Here is a tiny trained network, its code and every weight. The questions are about switching its units off for an input and a class, where a switched-off unit gives its printed mean instead of its output.

import numpy as np


def w(rows, s, z=0):
    codes = np.array(rows[::2]) - 128.0
    scale = np.full(codes.shape[1], s)
    scale[-1] = z or s
    return codes * scale


def norm(h):
    return h / np.sqrt((h * h).mean(-1, keepdims=True) + 1e-5)


def f(y):
    return y / 2 * (1 + np.tanh(0.7978845608 * (y + 0.044715 * y**3)))


def log_softmax(a):
    a = a - a.max(-1, keepdims=True)
    return a - np.log(np.exp(a).sum(-1, keepdims=True))


def net(x, mask):
    res = np.array(x, float).reshape(1, 6) / 4 @ E
    u = 0
    for l in range(3):
        y = f(norm(res) @ A[l][:, :-1].T + A[l][:, -1])
        res = res + np.where(mask[u : u + 6], y, B[l][:, -1]) @ B[l][:, :-1]
        u += 6
    return log_softmax(norm(res)[-1] @ U[:, :-1].T + U[:, -1])


A, B = {}, {}
E = w([
[128,126,129,126,128,130,131,127,130,127],'x0',
[196,2,150,147,195,140,170,107,130,175],'x1',
[111,191,163,179,246,203,110,176,114,126],'x2',
[128,127,131,129,128,128,129,124,125,120],'x3',
[136,169,77,26,209,128,75,14,105,180],'x4',
[99,152,133,155,184,55,190,74,180,83],'x5',
],0.0014)
A[0] = w([
[127,138,100,64,159,154,100,71,73,147,90],'L0N0',
[96,154,147,177,208,5,200,44,191,49,79],'L0N1',
[174,90,110,123,55,213,31,170,35,166,53],'L0N2',
[172,104,141,94,68,209,73,161,27,165,4],'L0N3',
[182,37,131,177,182,141,140,105,134,201,107],'L0N4',
[136,172,101,45,169,123,90,57,103,174,71],'L0N5',
],0.0026,0.0014)
B[0] = w([
[152,109,86,166,153,74,120,146,142,122,195],'L0N0',
[126,133,100,141,63,251,149,116,207,244,251],'L0N1',
[75,152,136,153,127,152,209,62,233,151,233],'L0N2',
[117,158,90,157,126,164,187,87,228,185,173],'L0N3',
[157,145,143,126,93,141,167,85,54,96,191],'L0N4',
[143,116,105,186,131,100,110,146,137,117,245],'L0N5',
],0.0034,0.0011)
A[1] = w([
[127,84,168,101,159,107,159,92,109,107,95],'L1N0',
[147,161,72,35,186,129,69,63,71,197,23],'L1N1',
[94,101,221,164,34,177,185,212,123,93,230],'L1N2',
[53,237,92,112,78,104,54,150,168,80,19],'L1N3',
[139,136,108,88,137,178,157,144,185,176,6],'L1N4',
[162,41,45,29,1,37,143,112,163,126,4],'L1N5',
],0.0022,0.00035)
B[1] = w([
[153,158,134,132,110,127,130,142,95,142,113],'L1N0',
[147,105,101,157,94,111,118,182,165,83,179],'L1N1',
[169,122,42,137,178,58,71,109,154,123,252],'L1N2',
[224,99,141,144,101,157,203,87,47,156,201],'L1N3',
[119,127,123,139,103,146,143,122,168,132,151],'L1N4',
[55,137,252,121,202,116,100,147,123,118,208],'L1N5',
],0.0033,0.0018)
A[2] = w([
[119,241,131,146,36,130,113,85,71,112,21],'L2N0',
[130,195,136,185,239,235,111,181,107,116,181],'L2N1',
[168,137,50,88,169,97,58,19,146,193,197],'L2N2',
[211,43,168,143,137,143,221,61,54,136,1],'L2N3',
[160,76,124,254,87,69,167,201,181,79,117],'L2N4',
[69,229,89,125,53,114,141,151,94,101,129],'L2N5',
],0.0025,0.00053)
B[2] = w([
[188,72,147,108,179,200,185,151,83,111,155],'L2N0',
[78,53,200,47,25,16,131,81,142,123,252],'L2N1',
[104,162,97,191,125,149,96,253,127,63,233],'L2N2',
[154,216,107,74,115,199,169,154,38,112,157],'L2N3',
[118,209,30,102,207,155,27,140,104,113,238],'L2N4',
[193,62,117,117,230,184,172,98,78,178,162],'L2N5',
],0.003,0.0017)
U = w([
[139,151,24,176,176,77,17,190,134,73,253],'0',
[107,142,100,163,99,212,177,96,229,184,146],'1',
[206,129,137,99,141,180,198,117,2,114,44],'2',
[72,89,237,96,105,32,101,100,132,118,94],'3',
],0.0063,0.00021)

Each question gives the input, the list of numbers given to net, and the class t.
The units are the neurons (one row each of A and B). Each row of codes is followed by its name. A weight is (code - 128) times the scale printed after its matrix; where a second scale follows, it is the last column's (A, B and U).
mask holds one flag per neuron, layer by layer. A switched-off neuron (its flag False) gives its mean, the last column of its row in B, instead of its output. The means were averaged over made-up inputs and are rounded, as every weight is.
A unit's drop is (log p(t) with every unit on - log p(t) with that unit switched off) / (log p(t) with every unit on - log p(t) with every unit switched off).
The circuit of an input: a set's keep is (log p(t) with only the set's units on - log p(t) with every unit switched off) / (log p(t) with every unit on - log p(t) with every unit switched off). Starting from the 12 units with the biggest drops (on a tie, the unit counted first), units are removed one at a time, each time the one whose removal leaves the highest keep (on an exact tie, the one counted first), for as long as the keep stays at least 0.8.
units of the circuit, in order: the units of the circuit, biggest drop first
most important unit: the unit with the biggest drop
k most important neurons: the k neurons with the biggest drops, biggest first
top k neurons in layer l: the k neurons of layer l with the biggest drops, biggest first
input [-6,2,-2,-4,3,1], class 0: most important unit -> L1N3
input [7,-8,-1,5,-7,-5], class 2: units of the circuit, in order -> [L1N3, L2N5]
input [1,8,-4,-1,-5,-3], class 2: units of the circuit, in order -> [L0N4, L2N3]
input [1,3,-7,-2,7,-4], class 0: 4 most important neurons -> [L2N2, L2N1, L0N0, L0N5]
input [-5,-3,8,2,5,5], class 3: units of the circuit, in order -> [L2N1, L2N4]
input [8,8,7,4,-1,5], class 2: 2 most important neurons -> [L0N4, L2N3]
input [0,2,-4,-7,2,-5], class 1: 2 most important neurons -> [L0N2, L0N3]
input [-4,-5,8,-1,7,7], class 3: 3 most important neurons -> [L2N1, L1N2, L2N4]
input [3,-8,8,1,4,-1], class 2: top 2 neurons in layer 2 -> [L2N0, L2N5]
input [7,5,-4,-8,5,2], class 0: 2 most important neurons -> [L1N3, L2N2]
input [-8,7,6,-4,7,-6], class 0: 2 most important neurons -> [L1N3, L1N5]
input [-4,6,8,6,-6,-3], class 3: 3 most important neurons -> [L2N1, L1N3, L1N1]
input [2,2,6,-7,-3,-3], class 3: 2 most important neurons -> [L2N1, L0N1]
input [6,6,3,6,-8,2], class 0: units of the circuit, in order -> [L2N4]
input [-5,-8,-5,-8,7,1], class 2: units of the circuit, in order -> [L1N3, L2N0]
input [8,5,-4,7,2,4], class 2: top 3 neurons in layer 0 -> [L0N4, L0N2, L0N3]
input [-7,-8,7,-6,-6,-2], class 2: top 2 neurons in layer 1 -> [L1N3, L1N5]
input [6,8,6,-2,-8,5], class 0: top 2 neurons in layer 0 -> [L0N2, L0N3]
input [-8,4,-3,0,5,-1], class 0: top 2 neurons in layer 1 -> [L1N3, L1N1]
input [6,0,-7,7,4,-3], class 3: most important unit -> L1N5
input [-8,6,1,-5,-7,-4], class 0: 4 most important neurons -> [L1N2, L1N3, L2N4, L0N1]
input [7,5,1,1,-8,-3], class 0: top 2 neurons in layer 1 -> [L1N2, L1N3]
input [2,5,-5,7,-7,-2], class 0: top 2 neurons in layer 2 -> [L2N4, L2N1]
